Below are the code and all the weights of a small trained network. Each question names an input and a target symbol and asks about switching units off, where a switched-off unit gives its printed mean instead of its output.

import numpy as np


def w(rows, s, z=0):
    codes = np.array(rows[::2]) - 128.0
    scale = np.full(codes.shape[1], s)
    scale[-1] = z or s
    return codes * scale


def norm(h):
    return h / np.sqrt((h * h).mean(-1, keepdims=True) + 1e-5)


def f(y):
    return y / 2 * (1 + np.tanh(0.7978845608 * (y + 0.044715 * y**3)))


def softmax(a):
    e = np.exp(a - a.max(-1, keepdims=True))
    return e / e.sum(-1, keepdims=True)


def log_softmax(a):
    a = a - a.max(-1, keepdims=True)
    return a - np.log(np.exp(a).sum(-1, keepdims=True))


def net(x, mask):
    ids = ['αβδεμξφω'.index(c) for c in x.split()]
    T = len(ids)
    res = E[ids] + P[:T]
    u = 0
    for l in range(2):
        r = norm(res)
        for j in range(3):
            rows = slice(2 * j, 2 * j + 2)
            q, k, v = (r @ M[l][rows].T for M in (Q, K, V))
            z = softmax(np.where(np.tri(T) > 0, q @ k.T / 2**0.5, -1e9)) @ v
            o = O[l][rows]
            res = res + np.where(mask[u + j], z, o[:, -1]) @ o[:, :-1]
        u += 3
        y = f(norm(res) @ A[l][:, :-1].T + A[l][:, -1])
        res = res + np.where(mask[u : u + 8], y, B[l][:, -1]) @ B[l][:, :-1]
        u += 8
    return log_softmax(norm(res)[-1] @ U[:, :-1].T + U[:, -1])


Q, K, V, O, A, B = {}, {}, {}, {}, {}, {}
E = w([
[150,155,120,203,123,60,180,138,156,181,90],'α',
[57,110,154,137,103,168,169,196,141,159,113],'β',
[121,69,122,159,148,155,200,69,76,149,123],'δ',
[123,128,173,108,74,125,136,172,132,133,214],'ε',
[193,131,88,96,141,93,190,104,196,226,110],'μ',
[122,134,2,222,96,157,113,162,127,98,129],'ξ',
[97,212,29,121,138,84,89,114,154,154,76],'φ',
[66,155,87,123,64,68,138,68,169,207,119],'ω',
],0.024)
P = w([
[106,204,66,109,126,85,249,104,108,171,206],'0',
[109,166,72,121,132,110,192,120,126,176,178],'1',
[119,149,89,142,128,116,158,123,141,161,164],'2',
[125,142,113,154,140,120,134,126,150,160,147],'3',
[139,130,125,155,124,132,118,126,152,152,137],'4',
[153,116,139,154,116,140,104,125,158,144,125],'5',
[155,103,142,156,114,141,86,135,144,139,114],'6',
[160,88,146,146,116,152,70,137,142,131,107],'7',
[169,78,158,148,114,149,52,136,143,126,102],'8',
[185,84,163,145,114,166,42,132,142,121,101],'9',
],0.017)
Q[0] = w([
[169,134,136,138,78,123,79,158,138,148,151],'0.h0',
[71,136,254,69,157,160,174,134,88,67,157],'0.h0',
[181,117,147,144,140,117,164,174,142,122,121],'0.h1',
[137,126,138,127,119,110,116,83,118,135,100],'0.h1',
[94,117,163,115,187,140,155,76,89,116,93],'0.h2',
[127,142,61,163,130,152,129,162,111,167,122],'0.h2',
],0.014)
K[0] = w([
[102,80,195,90,161,130,145,142,128,101,192],'0.h0',
[131,254,17,127,140,66,135,108,175,148,119],'0.h0',
[75,128,89,100,84,146,89,74,129,132,127],'0.h1',
[119,114,120,132,165,126,178,103,98,132,153],'0.h1',
[129,134,5,179,164,99,177,25,82,160,102],'0.h2',
[103,121,168,101,150,164,90,213,122,79,126],'0.h2',
],0.01)
V[0] = w([
[146,179,170,85,160,141,97,70,85,110,249],'0.h0',
[138,152,143,90,44,111,91,233,210,126,161],'0.h0',
[100,32,138,154,224,161,116,107,52,184,160],'0.h1',
[165,101,58,154,111,255,98,175,126,175,166],'0.h1',
[197,163,102,146,127,107,74,126,88,60,224],'0.h2',
[85,154,140,111,88,183,147,220,80,66,154],'0.h2',
],0.0068)
O[0] = w([
[186,114,134,45,65,159,112,98,153,89,101,69],'0.h0',
[134,86,146,110,104,149,49,214,127,147,254,56],'0.h0',
[158,107,84,79,95,143,157,169,251,104,74,114],'0.h1',
[114,57,216,195,190,101,38,117,168,68,171,254],'0.h1',
[204,133,104,126,105,44,177,129,116,87,136,119],'0.h2',
[110,172,151,100,53,160,219,153,187,134,117,194],'0.h2',
],0.0073,0.0052)
A[0] = w([
[112,198,127,80,156,70,95,147,65,101,118,11],'0.n0',
[168,154,144,87,64,69,120,189,148,97,185,104],'0.n1',
[81,152,175,102,123,166,115,207,169,167,156,93],'0.n2',
[176,81,136,138,160,149,131,117,144,59,13,2],'0.n3',
[100,64,148,95,84,172,148,97,141,125,93,154],'0.n4',
[196,145,150,107,181,89,112,137,107,159,150,38],'0.n5',
[120,105,144,146,135,88,120,168,9,125,122,56],'0.n6',
[98,124,201,150,124,59,154,126,82,140,118,172],'0.n7',
],0.012,0.004)
B[0] = w([
[114,159,101,254,122,74,15,132,173,118,101,123],'0.n0',
[216,223,73,114,116,155,102,51,175,151,122,238],'0.n1',
[144,177,98,159,133,191,103,187,147,219,100,255],'0.n2',
[99,96,151,124,192,155,100,126,224,78,164,244],'0.n3',
[195,78,88,173,215,114,118,124,123,132,127,196],'0.n4',
[153,126,106,136,204,106,112,133,126,196,125,130],'0.n5',
[153,164,154,193,138,176,185,141,139,157,152,130],'0.n6',
[140,153,65,129,64,160,134,67,193,184,132,203],'0.n7',
],0.011,0.0044)
Q[1] = w([
[152,129,102,103,147,118,211,61,147,248,109],'1.h0',
[140,206,152,109,151,117,108,161,147,115,108],'1.h0',
[125,129,96,160,144,70,196,101,134,170,132],'1.h1',
[172,105,87,126,184,129,217,104,187,111,131],'1.h1',
[173,60,72,170,171,174,218,101,105,144,220],'1.h2',
[105,168,56,202,92,180,112,143,108,37,132],'1.h2',
],0.012)
K[1] = w([
[151,76,216,105,128,116,88,83,115,182,95],'1.h0',
[110,186,131,150,109,116,116,97,133,129,113],'1.h0',
[109,98,143,181,117,145,93,72,138,102,99],'1.h1',
[131,96,130,121,192,114,125,75,121,132,180],'1.h1',
[198,118,153,159,150,180,216,96,100,136,167],'1.h2',
[134,155,10,188,104,179,121,160,107,68,128],'1.h2',
],0.013)
V[1] = w([
[121,129,129,147,97,92,137,144,121,116,93],'1.h0',
[115,108,187,65,96,79,181,88,104,175,199],'1.h0',
[96,117,104,168,132,2,155,95,166,63,168],'1.h1',
[63,104,171,114,155,144,138,145,88,125,120],'1.h1',
[186,41,126,170,227,227,37,179,174,33,122],'1.h2',
[147,188,106,107,102,74,154,132,101,74,139],'1.h2',
],0.0073)
O[1] = w([
[133,115,111,121,171,124,101,98,117,147,155,114],'1.h0',
[145,170,43,126,161,91,165,80,59,198,188,24],'1.h0',
[129,156,220,52,99,90,227,139,42,135,158,246],'1.h1',
[110,144,35,164,150,96,67,55,73,67,125,4],'1.h1',
[118,254,46,113,105,41,219,87,78,171,151,1],'1.h2',
[176,160,206,141,210,94,97,130,86,166,169,123],'1.h2',
],0.0072,0.004)
A[1] = w([
[93,212,52,86,99,75,212,76,118,162,145,124],'1.n0',
[152,70,229,129,185,185,71,175,137,75,119,1],'1.n1',
[123,133,64,114,138,167,126,94,150,41,134,120],'1.n2',
[146,63,107,154,182,146,174,60,159,48,69,180],'1.n3',
[119,3,176,153,207,169,87,167,156,8,97,85],'1.n4',
[139,132,144,147,113,73,122,95,133,163,145,41],'1.n5',
[90,102,138,155,92,125,126,166,99,144,183,140],'1.n6',
[185,82,152,83,210,54,116,171,74,150,146,3],'1.n7',
],0.013,0.0062)
B[1] = w([
[156,112,106,112,40,95,182,32,67,106,117,175],'1.n0',
[73,195,51,96,80,64,192,71,141,229,126,153],'1.n1',
[96,128,127,95,142,124,150,97,201,162,148,160],'1.n2',
[102,141,126,159,151,168,160,85,247,128,102,253],'1.n3',
[165,60,141,201,120,134,53,131,132,43,96,206],'1.n4',
[99,124,100,50,144,154,99,136,139,142,168,134],'1.n5',
[128,142,176,100,162,175,158,179,100,124,130,166],'1.n6',
[131,94,105,84,188,124,133,209,158,98,115,129],'1.n7',
],0.014)
U = w([
[81,237,70,83,115,112,254,143,111,208,135,255],'α',
[139,77,181,149,168,201,51,197,176,115,125,189],'β',
[113,97,127,140,133,145,177,59,149,77,78,94],'δ',
[227,152,111,86,57,152,93,128,127,112,159,51],'ε',
[153,73,71,60,163,88,157,174,113,126,129,53],'μ',
[156,130,171,147,98,135,181,174,38,62,90,120],'ξ',
[95,158,118,147,123,55,101,119,76,140,125,56],'φ',
[63,70,158,40,97,168,92,101,83,121,161,77],'ω',
],0.007,0.006)

Each question gives the input, a string of symbols that net reads in full, and the target symbol t.
The units are the heads (2 rows each of Q, K, V and O) and the neurons (one row each of A and B). Each row of codes is followed by its name. A weight is (code - 128) times the scale printed after its matrix; where a second scale follows, it is the last column's (O, A, B and U).
mask holds one flag per unit, layer by layer, with each layer's heads first. A switched-off unit (its flag False) gives its mean, the last column of its rows in O or B, instead of its output. The means were averaged over made-up inputs and are rounded, as every weight is.
A unit's drop is (log p(t) with every unit on - log p(t) with that unit switched off) / (log p(t) with every unit on - log p(t) with every unit switched off).
The circuit of an input: a set's keep is (log p(t) with only the set's units on - log p(t) with every unit switched off) / (log p(t) with every unit on - log p(t) with every unit switched off). Starting from the 12 units with the biggest drops (on a tie, the unit counted first), units are removed one at a time, each time the one whose removal leaves the highest keep (on an exact tie, the one counted first), for as long as the keep stays at least 0.8.
circuit, biggest first: the units of the circuit, biggest drop first
k most important neurons: the k neurons with the biggest drops, biggest first
k most important neurons of layer l: the k neurons of layer l with the biggest drops, biggest first
drop when u is switched off: that unit's drop, to one decimal
input ω ξ β ω α ξ ω, target β: most important neuron	1.n1
input ξ ω μ φ ξ ξ ξ α, target α: 2 most important neurons	0.n7, 1.n4
input ε ω ξ μ μ ω, target ε: 2 most important neurons of layer 1	1.n3, 1.n4
input α ξ ω φ β, target α: circuit, biggest first	0.n2, 1.n4
input ε μ μ α φ α α α, target ε: circuit, biggest first	0.h0, 0.n1, 1.n3
input ω ε ξ α φ ω μ, target ε: circuit, biggest first	0.h0, 1.n3
input δ ξ φ ε μ ε φ μ, target ε: circuit, biggest first	0.h0, 0.n1, 1.n3
input ε ξ ξ, target ε: 3 most important neurons of layer 0	0.n1, 0.n3, 0.n2
input α δ δ, target β: 2 most important neurons	1.n4, 1.n0
input φ ω μ μ, target μ: 3 most important neurons	1.n7, 1.n3, 0.n2
input ξ μ ξ φ, target φ: 3 most important neurons	0.n0, 1.n3, 1.n1
input δ μ ξ, target α: 2 most important neurons	1.n4, 1.n2
input δ ξ ω μ ω ξ ξ φ ε, target α: circuit, biggest first	0.n1, 1.n4
input β ω ε ξ φ ξ ω φ, target ε: 2 most important neurons	0.n1, 1.n3
input α α ε ξ ξ ω φ, target ε: 2 most important neurons of layer 1	1.n3, 1.n1
input α ξ μ ξ ξ ξ ω, target α: most important neuron	0.n7
input ω ξ ξ φ α, target α: 3 most important neurons	1.n4, 0.n7, 0.n6
input ε ξ ξ δ, target α: circuit, biggest first	1.n4, 1.h2
input ξ φ ξ φ β, target α: 2 most important neurons	1.n4, 0.n4
input φ ω α α ξ, target α: circuit, biggest first	1.h2
input δ φ β φ, target β: 2 most important neurons of layer 1	1.n1, 1.n0
input ξ ω ω, target ω: 3 most important neurons	1.n3, 0.n2, 1.n4
input ξ β β α μ ξ μ ξ δ ω, target α: 2 most important neurons	1.n4, 0.n4
input μ ξ ω μ δ α ξ φ, target α: 3 most important neurons	1.n4, 0.n3, 1.n2
input α ω ω, target β: 3 most important neurons of layer 1	1.n0, 1.n1, 1.n6
input ω ξ ω δ δ ε ξ, target ε: drop when 1.n4 is switched off	0.2
